Below is a small trained network, with its code and all its weights. Each question gives an input and a class and asks what happens when units are switched off, that is, made to give their printed mean instead of their output.

import numpy as np


def w(rows, s, z=0):
    codes = np.array(rows[::2]) - 128.0
    scale = np.full(codes.shape[1], s)
    scale[-1] = z or s
    return codes * scale


def f(y):
    return y / 2 * (1 + np.tanh(0.7978845608 * (y + 0.044715 * y**3)))


def log_softmax(a):
    a = a - a.max(-1, keepdims=True)
    return a - np.log(np.exp(a).sum(-1, keepdims=True))


def net(x, mask):
    res = np.array(x, float).reshape(1, 7) / 4 @ E
    y = f(res @ A[0][:, :-1].T + A[0][:, -1])
    res = res + np.where(mask, y, B[0][:, -1]) @ B[0][:, :-1]
    return log_softmax(res[-1] @ U[:, :-1].T + U[:, -1])


A, B = {}, {}
E = w([
[205,153,2,66,234,50,71],'x0',
[82,98,96,156,146,155,132],'x1',
[223,144,210,187,120,158,154],'x2',
[86,155,182,117,185,60,86],'x3',
[151,120,163,154,93,231,69],'x4',
[117,24,173,191,145,96,168],'x5',
[160,39,130,164,130,135,68],'x6',
],0.0092)
A[0] = w([
[193,42,184,184,107,149,188,200],'N1',
[143,140,246,177,130,138,151,165],'N2',
[149,79,81,148,84,114,162,218],'N3',
[50,170,159,72,93,120,198,254],'N4',
[177,161,130,134,152,142,108,148],'N5',
[113,140,49,142,129,197,55,231],'N6',
],0.011,0.0061)
B[0] = w([
[30,183,121,142,96,199,98,247],'N1',
[103,138,131,175,52,169,192,227],'N2',
[79,140,72,127,124,120,162,184],'N3',
[9,168,55,90,110,83,201,229],'N4',
[124,224,133,87,157,124,136,161],'N5',
[58,129,72,106,144,145,203,209],'N6',
],0.011,0.014)
U = w([
[49,157,83,131,160,87,171,254],'0',
[135,56,104,77,167,76,7,17],'1',
[213,177,110,85,162,92,167,52],'2',
[98,122,234,203,70,214,145,3],'3',
],0.011,0.0076)

Each question gives the input, the list of numbers given to net, and the class t.
The units are the neurons (one row each of A and B). Each row of codes is followed by its name. A weight is (code - 128) times the scale printed after its matrix; where a second scale follows, it is the last column's (A, B and U).
mask holds one flag per neuron, in row order. A switched-off neuron (its flag False) gives its mean, the last column of its row in B, instead of its output. The means were averaged over made-up inputs and are rounded, as every weight is.
A unit's drop is (log p(t) with every unit on - log p(t) with that unit switched off) / (log p(t) with every unit on - log p(t) with every unit switched off).
The circuit of an input: a set's keep is (log p(t) with only the set's units on - log p(t) with every unit switched off) / (log p(t) with every unit on - log p(t) with every unit switched off). Starting from all 6 units, units are removed one at a time, each time the one whose removal leaves the highest keep (on an exact tie, the one counted first), for as long as the keep stays at least 0.8.
circuit, biggest first: the units of the circuit, biggest drop first
k most important neurons: the k neurons with the biggest drops, biggest first
drop when u is switched off: that unit's drop, to one decimal
input [-6,-2,-2,5,-4,7,1], class 3: 3 most important neurons => [N2 N6 N1]
input [4,-8,1,1,5,0,2], class 2: circuit, biggest first => [N4 N1]
input [2,-4,2,5,0,4,3], class 3: circuit, biggest first => [N4 N6]
input [-7,-2,-2,-3,4,-5,-1], class 0: circuit, biggest first => [N4]
input [2,0,0,-1,6,5,2], class 3: 2 most important neurons => [N4 N1]
input [5,6,5,1,-3,1,0], class 2: 2 most important neurons => [N4 N1]
input [-1,1,6,2,-1,7,-8], class 3: 2 most important neurons => [N2 N6]
input [-3,4,5,-2,0,-6,1], class 3: 3 most important neurons => [N4 N3 N2]
input [5,-7,2,-3,-8,-7,1], class 2: 2 most important neurons => [N1 N4]
input [5,7,4,1,-7,-1,3], class 2: drop when N2 is switched off => 0.1
input [8,-7,-1,-1,-3,7,4], class 1: drop when N6 is switched off => 0.2
input [6,1,5,0,7,-5,2], class 2: drop when N3 is switched off => 0.1
